Below is a small trained network, with its code and all its weights. Each question gives an input and a class and asks what happens when units are switched off, that is, made to give their printed mean instead of their output.

import numpy as np


def w(rows, s, z=0):
    codes = np.array(rows[::2]) - 128.0
    scale = np.full(codes.shape[1], s)
    scale[-1] = z or s
    return codes * scale


def f(y):
    return np.maximum(y, 0)


def log_softmax(a):
    a = a - a.max(-1, keepdims=True)
    return a - np.log(np.exp(a).sum(-1, keepdims=True))


def net(x, mask):
    res = np.array(x, float).reshape(1, 5) / 4 @ E
    y = f(res @ A[0][:, :-1].T + A[0][:, -1])
    res = res + np.where(mask, y, B[0][:, -1]) @ B[0][:, :-1]
    return log_softmax(res[-1] @ U[:, :-1].T + U[:, -1])


A, B = {}, {}
E = w([
[193,149,32,158,139,50,112,192,75],'x0',
[132,107,143,105,114,233,78,88,26],'x1',
[93,144,90,68,83,153,151,181,31],'x2',
[147,126,175,67,243,162,135,207,130],'x3',
[109,219,9,163,194,184,173,68,165],'x4',
],0.012)
A[0] = w([
[163,114,158,107,118,118,81,143,73,169],'n0',
[138,117,195,106,122,76,86,253,88,254],'n1',
[124,125,220,86,120,217,83,20,171,185],'n2',
[172,181,107,97,162,73,126,212,168,111],'n3',
[118,90,119,125,7,148,87,108,139,158],'n4',
[116,141,135,147,63,100,152,123,106,102],'n5',
[139,78,124,139,110,145,106,61,118,142],'n6',
[121,41,129,110,121,70,142,141,75,120],'n7',
[97,155,43,143,154,106,150,107,114,206],'n8',
[105,150,139,184,112,138,156,156,177,175],'n9',
[56,144,150,56,205,88,140,194,177,186],'n10',
[114,172,101,166,191,46,160,146,193,157],'n11',
[161,111,127,105,191,124,103,187,105,94],'n12',
[123,137,67,180,133,132,171,190,182,174],'n13',
],0.012,0.0056)
B[0] = w([
[72,77,82,164,96,181,83,207,151,193],'n0',
[157,116,232,141,82,182,50,254,144,252],'n1',
[36,101,108,204,243,131,198,112,199,250],'n2',
[176,156,214,84,119,120,123,123,65,204],'n3',
[3,195,108,140,77,40,233,205,165,206],'n4',
[122,149,91,139,77,71,158,133,129,166],'n5',
[35,113,91,199,150,98,113,131,121,175],'n6',
[128,121,113,119,51,83,9,154,137,188],'n7',
[172,117,51,123,81,141,191,54,82,215],'n8',
[85,118,161,76,141,141,111,23,213,172],'n9',
[219,81,219,33,148,126,224,170,123,211],'n10',
[170,208,190,106,127,79,82,45,129,234],'n11',
[184,87,111,113,169,118,63,150,80,181],'n12',
[247,233,94,65,170,52,172,68,83,203],'n13',
],0.0077,0.02)
U = w([
[132,54,197,57,210,165,170,130,195,92],'0',
[126,153,5,91,103,190,145,125,28,196],'1',
[171,59,164,104,126,181,26,178,97,94],'2',
[195,132,179,62,144,134,137,150,87,2],'3',
[101,117,163,105,39,85,91,161,153,58],'4',
[79,110,117,208,184,143,129,90,180,212],'5',
[183,172,130,53,130,83,111,13,158,196],'6',
],0.011,0.0033)

Each question gives the input, the list of numbers given to net, and the class t.
The units are the neurons (one row each of A and B). Each row of codes is followed by its name. A weight is (code - 128) times the scale printed after its matrix; where a second scale follows, it is the last column's (A, B and U).
mask holds one flag per neuron, in row order. A switched-off neuron (its flag False) gives its mean, the last column of its row in B, instead of its output. The means were averaged over made-up inputs and are rounded, as every weight is.
A unit's drop is (log p(t) with every unit on - log p(t) with that unit switched off) / (log p(t) with every unit on - log p(t) with every unit switched off).
The circuit of an input: a set's keep is (log p(t) with only the set's units on - log p(t) with every unit switched off) / (log p(t) with every unit on - log p(t) with every unit switched off). Starting from the 12 units with the biggest drops (on a tie, the unit counted first), units are removed one at a time, each time the one whose removal leaves the highest keep (on an exact tie, the one counted first), for as long as the keep stays at least 0.8.
units of the circuit, in order: the units of the circuit, biggest drop first
top k neurons: the k neurons with the biggest drops, biggest first
drop of u: that unit's drop, to one decimal
input [-2,-6,-2,1,-3], class 3: top 2 neurons : [n2 n10]
input [-3,8,3,-1,5], class 5: units of the circuit, in order : [n2]
input [-3,7,-1,5,-2], class 5: top 2 neurons : [n2 n10]
input [5,-5,5,0,-3], class 2: units of the circuit, in order : [n1 n4]
input [5,-8,-5,-8,-6], class 6: top 4 neurons : [n11 n13 n0 n9]
input [1,-6,-5,2,-6], class 2: units of the circuit, in order : [n1 n4]
input [0,4,5,6,3], class 2: units of the circuit, in order : [n13 n4]
input [0,2,0,-4,7], class 1: top 3 neurons : [n8 n11 n10]
input [-7,-4,-7,2,6], class 6: top 4 neurons : [n11 n1 n13 n0]
input [7,4,-2,0,1], class 1: top 2 neurons : [n1 n10]
input [-4,-6,-5,8,4], class 6: top 3 neurons : [n11 n13 n1]
input [6,-6,4,6,5], class 6: top 2 neurons : [n11 n13]
input [5,7,-4,4,3], class 1: top 2 neurons : [n1 n10]
input [-1,-7,1,7,-6], class 2: units of the circuit, in order : [n1]
input [5,2,-6,-1,-7], class 2: drop of n1 : 0.4
input [4,-8,5,2,2], class 6: drop of n8 : 0.1
input [-1,7,-8,-8,4], class 5: drop of n2 : 0.0
